Below are the code and all the weights of a small trained network. Each question names an input and a target symbol and asks about switching units off, where a switched-off unit gives its printed mean instead of its output.

import numpy as np


def w(rows, s, z=0):
    codes = np.array(rows[::2]) - 128.0
    scale = np.full(codes.shape[1], s)
    scale[-1] = z or s
    return codes * scale


def norm(h):
    return h / np.sqrt((h * h).mean(-1, keepdims=True) + 1e-5)


def softmax(a):
    e = np.exp(a - a.max(-1, keepdims=True))
    return e / e.sum(-1, keepdims=True)


def log_softmax(a):
    a = a - a.max(-1, keepdims=True)
    return a - np.log(np.exp(a).sum(-1, keepdims=True))


def net(x, mask):
    ids = ['αγδζηθλμπστφψ'.index(c) for c in x.split()]
    T = len(ids)
    res = E[ids] + P[:T]
    u = 0
    for l in range(3):
        r = norm(res)
        for j in range(2):
            rows = slice(2 * j, 2 * j + 2)
            q, k, v = (r @ M[l][rows].T for M in (Q, K, V))
            z = softmax(np.where(np.tri(T) > 0, q @ k.T / 2**0.5, -1e9)) @ v
            o = O[l][rows]
            res = res + np.where(mask[u + j], z, o[:, -1]) @ o[:, :-1]
        u += 2
    return log_softmax(norm(res)[-1] @ U[:, :-1].T + U[:, -1])


Q, K, V, O = {}, {}, {}, {}
E = w([
[168,133,102,90,96,136,173,163,130,187,146,88],'α',
[130,108,53,185,86,68,79,135,192,9,140,192],'γ',
[155,113,103,109,165,88,207,177,173,133,134,75],'δ',
[174,162,159,240,180,130,156,109,224,157,86,175],'ζ',
[110,128,137,89,122,118,205,152,135,121,115,149],'η',
[128,101,104,147,91,149,161,213,151,190,108,103],'θ',
[175,188,177,90,89,187,63,89,66,109,168,139],'λ',
[101,190,135,113,128,94,123,204,126,142,108,136],'μ',
[188,116,107,123,121,89,119,192,136,125,112,100],'π',
[63,166,123,153,114,2,141,81,146,174,153,103],'σ',
[95,54,132,69,209,122,59,125,207,209,172,191],'τ',
[72,137,39,119,203,164,143,89,88,163,2,126],'φ',
[121,125,80,154,174,121,185,188,94,150,181,133],'ψ',
],0.00099)
P = w([
[114,112,170,149,117,131,220,252,152,193,171,27],'0',
[153,143,157,142,142,125,160,232,146,182,150,69],'1',
[143,162,129,113,136,130,160,170,160,177,135,132],'2',
[159,168,97,100,146,116,163,129,166,169,137,164],'3',
[157,187,74,98,142,99,161,90,157,161,119,198],'4',
[177,202,34,77,165,89,143,56,168,159,118,215],'5',
[181,187,20,48,157,84,153,28,169,163,85,238],'6',
],0.00036)
Q[0] = w([
[182,159,54,68,127,118,146,133,124,163,99,145],'0.h0',
[180,157,55,74,132,121,147,129,128,165,101,148],'0.h0',
[113,122,70,198,246,22,156,29,255,131,160,145],'0.h1',
[167,150,133,170,83,189,17,184,34,146,150,26],'0.h1',
],0.0023)
K[0] = w([
[152,157,163,107,111,164,99,91,106,97,166,134],'0.h0',
[154,157,156,104,106,160,99,93,105,95,163,135],'0.h0',
[153,205,168,29,74,197,45,67,4,78,197,88],'0.h1',
[148,107,120,97,126,109,203,210,150,127,101,125],'0.h1',
],0.0041)
V[0] = w([
[130,169,78,90,149,126,148,103,137,214,81,168],'0.h0',
[83,77,48,162,170,9,205,199,248,189,95,139],'0.h0',
[146,199,131,140,92,157,60,74,115,137,180,146],'0.h1',
[59,85,46,172,143,54,116,104,198,173,80,124],'0.h1',
],0.0012)
O[0] = w([
[96,152,177,137,96,172,120,149,150,102,177,102,172],'0.h0',
[135,114,164,110,76,166,130,253,86,173,119,57,249],'0.h0',
[82,114,163,155,85,199,70,130,99,146,137,90,83],'0.h1',
[187,180,76,162,155,104,88,63,151,169,147,143,134],'0.h1',
],0.0014,0.0019)
Q[1] = w([
[176,129,124,141,143,118,108,166,134,164,137,72],'1.h0',
[85,127,120,116,113,127,148,101,131,101,117,179],'1.h0',
[178,195,112,41,59,90,190,249,108,253,154,71],'1.h1',
[181,222,109,10,44,88,189,222,66,232,168,91],'1.h1',
],0.0043)
K[1] = w([
[89,60,95,191,186,28,192,184,238,192,83,158],'1.h0',
[172,198,162,66,93,215,61,51,33,45,173,139],'1.h0',
[159,166,124,126,135,131,80,7,129,128,144,169],'1.h1',
[136,161,111,134,130,124,70,3,123,130,136,156],'1.h1',
],0.005)
V[1] = w([
[96,76,97,172,130,59,175,173,175,178,69,119],'1.h0',
[117,115,75,85,104,117,130,139,76,88,70,133],'1.h0',
[115,134,162,164,64,8,125,135,167,96,219,130],'1.h1',
[186,105,107,112,109,204,130,180,192,75,164,193],'1.h1',
],0.0017)
O[1] = w([
[18,108,126,105,122,160,183,110,176,86,153,76,251],'1.h0',
[90,86,109,177,145,104,110,138,155,114,105,57,57],'1.h0',
[172,97,123,164,6,86,144,73,187,100,244,191,149],'1.h1',
[134,120,196,159,126,253,31,190,130,8,138,155,178],'1.h1',
],0.0014,0.0012)
Q[2] = w([
[111,52,132,242,78,4,94,58,111,55,148,109],'2.h0',
[118,77,81,152,208,71,56,29,56,130,68,129],'2.h0',
[160,169,158,169,86,123,43,132,192,28,152,186],'2.h1',
[79,60,94,98,77,168,196,153,118,166,183,87],'2.h1',
],0.0042)
K[2] = w([
[128,110,144,141,65,57,174,217,133,103,158,77],'2.h0',
[54,79,133,129,123,143,165,230,113,143,86,33],'2.h0',
[254,163,168,133,88,107,52,85,89,45,204,186],'2.h1',
[43,101,66,165,106,138,134,140,193,102,105,121],'2.h1',
],0.0057)
V[2] = w([
[85,86,81,6,135,126,74,123,96,130,160,139],'2.h0',
[122,80,193,147,181,129,115,138,205,194,150,155],'2.h0',
[125,160,56,174,102,154,69,61,136,79,89,178],'2.h1',
[152,172,201,70,128,169,124,112,76,130,159,104],'2.h1',
],0.0021)
O[2] = w([
[84,49,177,49,93,72,116,252,128,182,230,96,63],'2.h0',
[128,119,146,105,237,130,55,101,214,143,135,185,193],'2.h0',
[121,138,124,94,121,144,200,229,160,147,135,80,5],'2.h1',
[118,65,118,135,146,130,128,71,118,167,120,48,174],'2.h1',
],0.0018,0.0024)
U = w([
[140,170,58,126,44,13,205,18,179,206,228,170,102],'α',
[169,217,107,189,228,210,114,45,184,112,37,208,211],'γ',
[38,231,212,189,71,33,22,143,81,140,89,137,33],'δ',
[48,216,49,37,201,113,179,192,84,208,50,45,204],'ζ',
[219,121,198,93,113,105,156,164,55,154,97,189,77],'η',
[154,200,60,123,24,200,152,240,214,32,201,198,201],'θ',
[21,30,208,55,102,124,214,66,109,2,93,163,96],'λ',
[161,88,183,85,43,228,119,74,39,186,190,11,251],'μ',
[196,43,79,189,81,66,2,169,116,38,84,82,57],'π',
[77,105,67,226,202,141,152,170,18,105,238,192,70],'σ',
[166,66,81,112,215,66,188,112,215,55,146,15,2],'τ',
[105,72,185,34,203,128,33,174,220,187,216,198,150],'φ',
[92,62,161,225,72,229,131,183,183,208,77,112,13],'ψ',
],0.0049,0.0013)

Each question gives the input, a string of symbols that net reads in full, and the target symbol t.
The units are the heads (2 rows each of Q, K, V and O). Each row of codes is followed by its name. A weight is (code - 128) times the scale printed after its matrix; where a second scale follows, it is the last column's (O and U).
mask holds one flag per head, layer by layer. A switched-off head (its flag False) gives its mean, the last column of its rows in O, instead of its output. The means were averaged over made-up inputs and are rounded, as every weight is.
A unit's drop is (log p(t) with every unit on - log p(t) with that unit switched off) / (log p(t) with every unit on - log p(t) with every unit switched off).
The circuit of an input: a set's keep is (log p(t) with only the set's units on - log p(t) with every unit switched off) / (log p(t) with every unit on - log p(t) with every unit switched off). Starting from all 6 units, units are removed one at a time, each time the one whose removal leaves the highest keep (on an exact tie, the one counted first), for as long as the keep stays at least 0.8.
units of the circuit, in order: the units of the circuit, biggest drop first
most important unit: the unit with the biggest drop
which heads matter: for each layer, one digit per head in row order, 1 if its drop is at least 0.15 and else 0, layers parted by /
drop when u is switched off: that unit's drop, to one decimal
input γ η η η α ψ, target θ: which heads matter -> 01 / 01 / 01
input η ψ η τ η γ θ, target θ: units of the circuit, in order -> (1.h1; 2.h1)
input π γ λ η, target η: units of the circuit, in order -> (1.h0; 0.h0; 2.h0)
input τ δ π, target φ: which heads matter -> 00 / 00 / 10
input μ α τ α, target φ: which heads matter -> 00 / 00 / 10
input η τ η λ, target μ: which heads matter -> 00 / 00 / 11
input α γ π δ, target θ: most important unit -> 1.h1
input ζ ψ μ τ α θ δ, target φ: which heads matter -> 00 / 00 / 10
input ζ α π η δ μ φ, target ζ: which heads matter -> 00 / 00 / 10
input π ζ μ φ π, target ζ: which heads matter -> 00 / 01 / 00
input η π τ τ λ λ, target φ: units of the circuit, in order -> (2.h0; 0.h0; 1.h0; 2.h1)
input η ψ μ γ μ, target θ: which heads matter -> 00 / 01 / 00
input δ ψ δ φ α, target ζ: which heads matter -> 00 / 01 / 00
input φ α τ δ θ, target φ: units of the circuit, in order -> (2.h0)
input θ ψ δ φ σ θ α, target α: which heads matter -> 00 / 01 / 00
input π η θ λ ζ, target ψ: which heads matter -> 01 / 00 / 10
input τ σ λ α η δ θ, target θ: units of the circuit, in order -> (2.h0; 2.h1; 0.h0)
input λ ζ η α, target α: units of the circuit, in order -> (0.h0; 2.h0)
input ζ τ γ η λ δ, target λ: which heads matter -> 11 / 00 / 10
input ζ π γ τ σ π, target α: most important unit -> 1.h1
input α η λ ζ σ, target δ: which heads matter -> 01 / 10 / 00
input α ζ λ η η μ, target ζ: units of the circuit, in order -> (2.h1; 2.h0; 0.h0)
input τ γ τ σ ψ, target α: which heads matter -> 01 / 01 / 00
input π α θ π η μ ψ, target σ: units of the circuit, in order -> (2.h0; 2.h1; 0.h0)
input π σ ψ, target α: drop when 2.h1 is switched off -> 0.0
input θ η η δ μ, target δ: drop when 1.h0 is switched off -> 0.1
input η ζ ψ γ, target θ: most important unit -> 2.h1
